Below is a small trained network, with its code and all its weights. Each question gives an input and a target symbol and asks what happens when units are switched off, that is, made to give their printed mean instead of their output.

import numpy as np


def w(rows, s, z=0):
    codes = np.array(rows[::2]) - 128.0
    scale = np.full(codes.shape[1], s)
    scale[-1] = z or s
    return codes * scale


def norm(h):
    return h / np.sqrt((h * h).mean(-1, keepdims=True) + 1e-5)


def f(y):
    return np.maximum(y, 0)


def softmax(a):
    e = np.exp(a - a.max(-1, keepdims=True))
    return e / e.sum(-1, keepdims=True)


def log_softmax(a):
    a = a - a.max(-1, keepdims=True)
    return a - np.log(np.exp(a).sum(-1, keepdims=True))


def net(x, mask):
    ids = ['ΓΠδεμω'.index(c) for c in x.split()]
    T = len(ids)
    res = E[ids] + P[:T]
    r = norm(res)
    for j in range(3):
        rows = slice(3 * j, 3 * j + 3)
        q, k, v = (r @ M[0][rows].T for M in (Q, K, V))
        z = softmax(np.where(np.tri(T) > 0, q @ k.T / 3**0.5, -1e9)) @ v
        o = O[0][rows]
        res = res + np.where(mask[j], z, o[:, -1]) @ o[:, :-1]
    y = f(norm(res) @ A[0][:, :-1].T + A[0][:, -1])
    res = res + np.where(mask[3:15], y, B[0][:, -1]) @ B[0][:, :-1]
    return log_softmax(norm(res)[-1] @ U[:, :-1].T + U[:, -1])


Q, K, V, O, A, B = {}, {}, {}, {}, {}, {}
E = w([
[178,89,84,177,171,161,222,168,154,94,75,66],'Γ',
[176,120,88,174,176,168,238,189,122,105,140,108],'Π',
[217,126,69,83,186,122,209,99,112,101,116,47],'δ',
[117,67,165,45,46,112,113,132,146,65,68,123],'ε',
[81,128,3,117,35,63,162,193,170,169,157,152],'μ',
[160,99,114,125,91,52,63,197,130,202,169,56],'ω',
],0.02)
P = w([
[68,10,162,36,110,111,178,231,73,149,60,75],'0',
[109,158,203,104,74,100,170,179,82,159,35,118],'1',
[120,148,172,126,75,122,148,180,95,130,75,123],'2',
[159,134,181,132,108,88,179,169,102,132,136,155],'3',
[137,137,175,142,112,119,137,131,129,111,114,125],'4',
[149,180,155,183,90,162,119,139,130,140,103,139],'5',
[144,146,143,155,112,195,97,139,144,109,141,128],'6',
[149,116,151,141,127,188,91,112,155,94,171,137],'7',
[144,130,128,152,110,252,73,105,162,95,152,146],'8',
[171,130,167,142,150,189,103,79,202,121,198,172],'9',
[163,123,151,142,151,212,78,59,227,122,193,164],'10',
[184,149,163,229,145,103,120,29,200,166,172,126],'11',
],0.013)
Q[0] = w([
[157,139,134,175,147,198,182,105,132,226,140,57],'head 0',
[151,90,186,109,68,135,151,134,158,103,82,117],'head 0',
[106,113,183,176,144,128,44,81,70,176,135,123],'head 0',
[15,133,171,152,138,114,131,68,102,116,80,254],'head 1',
[216,126,182,74,149,120,55,100,170,112,45,160],'head 1',
[195,68,119,199,200,239,254,127,210,120,94,34],'head 1',
[224,187,62,194,187,161,223,147,169,177,99,66],'head 2',
[176,79,82,78,205,227,177,161,145,47,161,95],'head 2',
[83,110,125,54,105,184,74,149,214,111,182,96],'head 2',
],0.0079)
K[0] = w([
[131,125,105,105,130,159,115,134,184,140,164,178],'head 0',
[119,84,147,68,143,160,142,109,147,127,134,177],'head 0',
[176,74,181,103,110,126,140,178,102,199,116,87],'head 0',
[74,100,117,94,121,122,218,157,28,45,66,100],'head 1',
[165,110,180,143,106,140,83,137,86,78,120,147],'head 1',
[170,138,118,111,100,195,112,31,201,138,211,119],'head 1',
[180,117,164,159,131,129,106,44,245,115,180,168],'head 2',
[135,164,95,166,94,203,2,96,186,120,179,178],'head 2',
[120,88,20,108,85,206,144,120,31,109,66,78],'head 2',
],0.0091)
V[0] = w([
[144,121,207,129,136,100,89,160,38,98,129,44],'head 0',
[150,134,64,64,201,133,208,66,104,75,89,200],'head 0',
[177,92,94,112,89,140,183,84,158,55,37,142],'head 0',
[106,160,58,96,149,44,87,50,56,178,131,65],'head 1',
[173,173,109,52,186,158,135,120,139,57,32,170],'head 1',
[52,159,122,20,8,109,212,111,146,133,114,166],'head 1',
[141,183,113,173,123,133,74,163,120,187,118,120],'head 2',
[86,74,162,46,167,97,29,156,107,169,123,183],'head 2',
[100,132,100,27,3,117,140,157,168,46,98,177],'head 2',
],0.0071)
O[0] = w([
[76,251,71,244,106,127,157,14,204,162,156,146,167],'head 0',
[124,195,207,99,95,135,148,180,110,142,94,89,165],'head 0',
[130,167,92,134,52,73,129,150,141,226,51,179,254],'head 0',
[126,123,170,66,150,255,160,115,96,180,102,185,162],'head 1',
[89,66,76,117,173,96,118,123,98,207,211,103,89],'head 1',
[228,77,128,80,178,190,46,102,122,112,234,93,77],'head 1',
[159,106,136,111,87,136,132,189,183,102,99,161,86],'head 2',
[161,175,102,120,99,111,188,174,212,144,65,159,22],'head 2',
[185,164,143,191,214,73,78,194,97,108,122,165,156],'head 2',
],0.0075,0.0066)
A[0] = w([
[28,168,217,68,89,70,75,254,90,185,72,151,76],'neuron 0',
[131,200,130,186,144,114,252,146,126,139,117,118,122],'neuron 1',
[146,177,108,97,179,161,203,156,158,109,72,167,72],'neuron 2',
[159,205,160,153,138,120,67,144,158,139,121,164,121],'neuron 3',
[53,118,138,74,139,208,218,39,75,191,164,81,2],'neuron 4',
[120,160,126,191,200,183,165,89,170,66,199,157,145],'neuron 5',
[158,115,117,150,113,108,126,174,149,83,176,163,95],'neuron 6',
[104,164,174,115,150,149,206,181,147,11,104,102,169],'neuron 7',
[154,117,156,127,121,151,202,92,115,80,79,120,149],'neuron 8',
[108,123,66,162,152,175,178,70,115,112,158,151,116],'neuron 9',
[178,86,93,87,167,113,67,123,173,152,164,165,98],'neuron 10',
[80,151,109,140,33,76,146,159,139,182,96,123,201],'neuron 11',
],0.0099,0.0052)
B[0] = w([
[164,141,91,17,181,69,132,149,229,164,83,142,161],'neuron 0',
[82,96,89,164,112,129,82,74,121,96,130,107,250],'neuron 1',
[62,187,160,184,149,156,125,123,172,93,158,172,191],'neuron 2',
[86,97,136,90,65,159,146,111,107,79,191,45,171],'neuron 3',
[126,160,87,111,60,186,147,38,94,211,89,24,199],'neuron 4',
[163,158,95,137,209,136,167,145,136,200,1,156,146],'neuron 5',
[100,107,100,147,106,148,90,102,105,171,111,89,145],'neuron 6',
[145,167,196,109,97,165,53,87,180,83,155,183,187],'neuron 7',
[132,169,179,84,63,176,154,152,157,128,151,135,194],'neuron 8',
[128,154,69,81,165,79,141,146,121,185,130,133,152],'neuron 9',
[117,177,153,177,104,121,113,92,124,156,160,72,151],'neuron 10',
[165,96,173,26,163,111,130,170,92,120,150,169,250],'neuron 11',
],0.01,0.012)
U = w([
[124,119,115,45,129,54,155,210,168,168,81,185,181],'Γ',
[79,84,155,106,77,123,94,110,81,68,253,120,4],'Π',
[139,119,130,115,96,194,144,48,127,189,111,73,45],'δ',
[93,148,67,175,211,76,124,96,204,143,138,167,205],'ε',
[215,83,176,113,232,198,159,114,94,93,151,145,89],'μ',
[132,172,151,124,116,190,212,127,190,96,159,213,191],'ω',
],0.0058,0.0033)

Each question gives the input, a string of symbols that net reads in full, and the target symbol t.
The units are the heads (3 rows each of Q, K, V and O) and the neurons (one row each of A and B). Each row of codes is followed by its name. A weight is (code - 128) times the scale printed after its matrix; where a second scale follows, it is the last column's (O, A, B and U).
mask holds one flag per unit, heads first, then neurons. A switched-off unit (its flag False) gives its mean, the last column of its rows in O or B, instead of its output. The means were averaged over made-up inputs and are rounded, as every weight is.
A unit's drop is (log p(t) with every unit on - log p(t) with that unit switched off) / (log p(t) with every unit on - log p(t) with every unit switched off).
The circuit of an input: a set's keep is (log p(t) with only the set's units on - log p(t) with every unit switched off) / (log p(t) with every unit on - log p(t) with every unit switched off). Starting from the 12 units with the biggest drops (on a tie, the unit counted first), units are removed one at a time, each time the one whose removal leaves the highest keep (on an exact tie, the one counted first), for as long as the keep stays at least 0.8.
units of the circuit, in order: the units of the circuit, biggest drop first
most important unit: the unit with the biggest drop
top k neurons: the k neurons with the biggest drops, biggest first
which heads matter: for each layer, one digit per head in row order, 1 if its drop is at least 0.15 and else 0, layers parted by /
input δ Γ ω ω ω Γ Γ ε Γ Π δ ω, target ε: top 4 neurons -> neuron 5; neuron 4; neuron 8; neuron 9
input ω Γ δ Π δ Γ Π Π, target Π: units of the circuit, in order -> head 1; head 2
input ω δ δ Γ ε Γ Γ Γ, target Γ: most important unit -> head 1
input ω ω δ ω ω, target ε: which heads matter -> 100
input δ ω δ δ δ δ δ ε Π, target ε: which heads matter -> 010
input δ ε μ δ, target μ: units of the circuit, in order -> head 1; head 2
input ω Π ε Γ Π δ ε μ, target Γ: which heads matter -> 100
input Γ ω δ ω ω δ μ ω ω Γ ε, target Γ: units of the circuit, in order -> head 0; neuron 0
input ε δ μ ε μ, target Π: which heads matter -> 010
input μ Π δ μ Π Γ, target μ: which heads matter -> 111
input Γ δ Π Π Π, target Π: which heads matter -> 110
input Γ ω ω ω, target δ: top 3 neurons -> neuron 5; neuron 3; neuron 2
input δ Γ δ δ Π δ δ δ δ Π, target δ: units of the circuit, in order -> head 2; neuron 4
input μ ω δ ω, target Π: top neuron -> neuron 4
input Γ δ Π, target δ: units of the circuit, in order -> neuron 4; head 2
input ω μ δ Π Π μ Γ, target μ: which heads matter -> 110
input μ Γ μ, target Π: top 3 neurons -> neuron 10; neuron 4; neuron 5
input Γ δ ε δ δ ω δ δ Π ω δ Γ, target ω: which heads matter -> 001
input ε δ δ δ Π Π ω δ, target ω: which heads matter -> 000
input μ Γ ω δ Γ δ ε, target Γ: top neuron -> neuron 0
input ε δ Γ δ δ ω δ ω δ δ μ, target Γ: which heads matter -> 100
input μ δ ω Π δ ε δ δ, target ε: units of the circuit, in order -> head 2; head 1; neuron 11
